Each row is followed by one of two labels, saying whether the row has a hidden trait. Each part has a new trait and two new labels.
In the rows, 100 means zero.
[104  95  86  95  69  91  68 104  86 104  78 116  95  99  97 100 116 132
 107  73 111  85  83  28  82  92 117 103 124 132  97  94  64 104 171  94
  93 114 106  97 128 127  82 103 125 120  92  86 109 137 101  71 112  86
 110 101  98 109  95 119 100  36  89  38 137 150  96 106  79 126 115 157
  89  76  67  87 105 111  90 105 107  98 123  73  86 111  44 114 127 110
  92 120 100 125 115] => J519
[105 103  86  89  73  88 124 100 109  89  96 106  86  96 100 106 100  99
  95 103 135  97  97 102  91  99 108  98 112 104 106  96 106 112  72 105
 100  99  97  95  97 108  88  97  84 115 106  99 110  71  87  97 134 103
 100  85  91  69  79 104 109 102  89 126 120 104  85  93  73  92  90  90
  93  86 101 105  92 106 110 108  92 139 101  92 112 103  50 121 106  91
 110  89  89 108  73] => J519
[130  89  70  85 134 122 110  90 120  79  90 105  76 116 106  93 125 100
 131 116  86 111 107 100 101  85 138  91 113 100  98  92 104 113   0 101
  97 111 101  91 104 103  98 105  73  80  95 105 116  90  95 116  82  98
  92  77 111 117  96  96 108  63  96 118 130  82 108  98  91  98  80 104
  86  77  97  85  84 130 124 108  81  97  98 112  93  93 118  89 104  94
  97  73  96 114  82] => J519
[109  96  93  94 102 104 117  97 105  94  97 107 100 100  94  97 104 100
 108 104 115  95  98  85 104  92  98 102 108 104  97  98 111 111  88  99
  90 102 102 101  99 103 103 101 110  93 100  95 103  86  93 101  98 102
  95  97  97 109  96 107  99  91  97 106 114  99 100  94  99 103 100 103
  98  97  94 102  96  94 107 102  92 113 103 104  98 104  91 104  98  96
 100  90  95  98  95] => J695
[102 100  97  95  98 102 110 101 101  97  95  96  99 102  99  99 100  97
  99 105 104 100  98  95 102  95 102 105 100 102 100 100 108 101  94 100
  99 100 100 101  99 102 102 100  95 102 102  96 101  94  99  97 101 103
  99  99  97 100 100 100  97 100  98 102 102 102 100  96  96 101  99 107
  99  99  96 103  98 100 100  99  96 115 103 102 100 103  96  99  99  97
  98  94 101 100  97] => J695
[105 107  97  94  99 113  95  88  98 103  92 106  94  96  88 107 108  98
  83 125 106  99  97  69 100  89  76 100 102  93  92 101 108  98  98  87
 111 108  95  97 105  90  94  98 132 100 106  93  92 107 107  76 110 105
  97 106  89 120  79  98  97  86  92  91 107  88 102 101  90 108  97 116
 109 104 105 102  93 109 104 105  94 121 104  93  98  94 119 114 116  95
 100  91  98 100  80] => J695
[128 143  94  77 100  90  86  99  83  93  76  86  76 106 122  83  97  96
 112 105 154 114 100 101 110 115  74  90  92 115 107  92  99 109  97  88
 165 106  83  70 121  92  90 113 101 108 109 120 100  74  95 138  73  99
  84 101  85  84  87 117 141  80  76 109  80 133  92  96 111 103 103  79
  56 120 120  76  89 101  76 100  90 122  96  96  85 129 100 124  69 114
 101  88  97 132 100] => J519
[105 101  92  94  98 102  99 100 101  96  93 104  99 103 100  99 106 103
 101 100 113  96  94  77  99  91 100 105 106 105  98  97 101 107  91  97
  95 105 102  98 104 108  98 100 110 101 101  91 104  94  96  94 104  99
 100  96  98 105 100 108  98  82  94  94 118 106 100  95  90 106 102 111
  98  95  88 100  98 102 104 100  94 117 108  95  98 105  86 104 108  99
  98  97 102 104  96] => J519
[102 100 110 102 111 117  68  87  96 111 101 118 102  89  83  97 109 101
  86 122  93  94  99  62  99  94  66  96  99  89  89 103 100  91 134  88
 110 110 100  96 106  83 100  99 135  94 106 104  85 113 117  67 103  97
  98 106  98 124  89 105  94  75  94  86 102  80 110 110 112 105 100 124
 122  94 113 104  98 105 107 110  98 113 106  97  99  89 126 115 108 102
 100  95 104  96  91] => J695
[102  99  95  99  98  97 103  98 104  97 100 106  99  98  98 100 102 101
 102  98 113  97 100  95  99  99  99  97 106 103 100  98 100 107  90 100
  95 101 101  97  98 103  97 100 102 100 101 100 103  89  95 100 109  98
  99  94 100  97  95 105 104  97  96 109 110  98  97  99  95  97  97  94
 100  95 100 100  98  99 106 103  96 109 100  98 104 101  88 108 102  99
 104  97  96 102  95] => J519

Part 2:
[ 81  69 112 110 115 134 115 140  92 101  94  95  44 117 119 107 115 101
  92 117 108  98 100  82 106] => B
[ 92 142  97 108 126  93 104 141 101 103 111  90  44  91  93 112 105  74
  84  67  23  92 118  86  82] => B
[112 108 104 122 106 109 111  76 110 112 103 108  62  94  91  85  95 100
 128  43  59  99  99  96  96] => B
[104 113  91 116  86  89  78 102  96  99 102  82  30 105  96 102 116  71
  53  68  93  90 110  82  90] => B
[100  72 107  84  83 101  92  79  98  97  90 110 149 106 102  95  92 125
 117 142 157 108  86 115 113] => U
[ 82  92 110 104 137 134 148 145  98 100 103 102  86 102 114 110 108 102
 114 106  66  99 103  90 102] => B
[106 144  96 107 121  97 116 106 108 105 113 100  90  83  89 103  94  82
 112  51  25  96 111  95  86] => B
[ 97  88  96  70 100 102 117 102  96  87 100 103 194  97 111 108 101 109
 101 152 144 107  95 113 113] => B
[111 131  98 111 111 100 110  82 110 110 109 109  96  84  85  91  90  95
 127  46  41  99 104 101  91] => B
[ 93  95  94 108 103 116 119 126  90  92 102  78  59 109 118 110 134  73
  47  91 108  93 110  79 101] => U
[ 87  83 102  80  95  86  82 120  91  90  93  99 134 108 107 110  96 111
  91 163 147 103  95 107 106] => B
[ 91  57 109 104  82 103  66 102  92 100  86  99  61 121 106  96 103 115
  91 143 159 101  89  99 108] => U
[121 129  88  95  94  85 104  65 110 102 110 108 146  81  88  92  85  95
 117  64  80 103 100 111  98] => U
[101  74  96  75  91 112 123  93  95  87  97 100 196 103 119 106 109 110
  86 148 166 106  92 112 119] => B
[ 79  73 109  97  94  98  71 131  89  98  88  95  49 117 108 109 105 109
  92 151 137  99  99  95 101] => B
[ 92 102 109  79 126 112 131 114 103  99 102 118 169  91 105 105  85 121
 142 132  87 107  95 114 107] => U
[ 77  78 113 108 114 121 104 144  91 101  92  94  29 117 113 108 113 102
  94 124 101  97 102  85 102] => B
[101 119  94 105 126 125 148 121 102  98 111  92 103  89 112 106 119  77
  85  61  54  96 111  86  98] => U
[ 80  75 118 117 107 116  88 130  94 108  91 101  11 120 104 101 103 110
 111 116 100  98  96  87  99] => U
[ 99  78 106  81  89  94  89  88  99  97  93 114 157 102  98  98  83 128
 125 147 149 109  88 119 111] => U
[103 109  97 118  75  69  42  89  98 105  94  89  13 108  82  95  98  89
  76  83 103  95 105  92  85] => U
[109 150  90  89 116  84 118 101 109 100 116 104 158  75  87 104  87  87
 114  71  38  99 110 110  88] => U
[109 121  83  98  74  65  55  86  97  94 100  85  86 100  90 102 105  81
  54  95 122  96 108  97  92] => U
[117 114  87  96  69  63  53  59 102  99  98  96 124  99  83  93  90  97
  84  95 131 100  97 109  94] => U
[ 76  94 117 103 101  75  44 143  93 106  87 101   2 116  90 107  81 114
 111 148  88  99 101  97  87] => U
[114 132  93  89  82  52  58  69 109 102 102 109 137  85  74  93  68 107
 123  95  85 104 100 121  88] => U
[ 95  98 104  84 130 132 159 117 102  95 107 109 174  92 116 106 102 105
 122 113  86 104  99 106 112] => B
[ 89  78 117 107 125 144 144 124 101 105  99 111  87 104 114  99 105 113
 128  99  80 102  95  92 109] => U
[ 86  81 103  84  92  84  82 122  91  92  91  98 111 111 106 109  97 113
  89 165 146 103  96 107 104] => B
[110 105  92 106  66  64  41  72  99 101  94  92  57 106  83  92  94  97
  76  95 129  98  99 104  91] => U
[ 88  90 108 100 136 144 159 130 100 101 104 104 114 100 120 107 113 102
 117 101  75 100 102  92 109] => B
[ 98  75 110  96 122 147 160 102 103 101 101 114 153  99 119  98 107 116
 135 104 102 107  90 101 118] => U
[101  89 110 133  99 112  83  91 103 115  96 100   0 110  92  87  99 106
 111  57  79  96  98  83  93] => U
[ 97 125  99 120  93  73  55 113 100 107  99  89   0 102  82  99 106  83
  80  69  53  91 111  86  78] => B
[ 81 101 110  83  92  57  37 129  95 101  88 107  78 108  83 107  68 124
 121 171 106 103  98 114  89] => U
[ 80 141 104  59 133  70 100 153 101  95 107 114 176  80  89 120  65 114
 138 160  46 104 109 123  88] => B
[ 99 129  95 111 121 107 119 125 101 100 110  88  59  94 100 107 114  73
  80  57  40  93 115  86  89] => B
[112 137  99  96 101  74  85  74 112 109 106 116 132  83  73  91  67 111
 148  77  54 104 101 116  89] => U
[116  71  81 108  70 117 115  64  92  87  99  73 105 113 121  97 146  77
  15  78 183  95  98  84 117] => U
[ 93 101 108  75 113  96 110 113 102  98 100 117 173  93  98 106  76 126
 145 147 100 108  93 122 104] => U
[104 112 110 113 111 104 100  88 110 115 102 118  80  92  84  87  76 113
 154  67  52 104  96 105  96] => U
[104 106 107 134 100 107  90  90 105 113 100  99   7 104  90  88 103  91
 105  45  65  96 103  84  90] => B
[115 131  89  90  75  51  54  67 104 100 102 102 134  89  76  96  77 101
 100  98 103 102 101 118  90] => U
[ 92 126  94 109 106  87  86 134  95  98 105  81  34 101  96 111 114  72
  60  82  66  91 117  82  83] => B
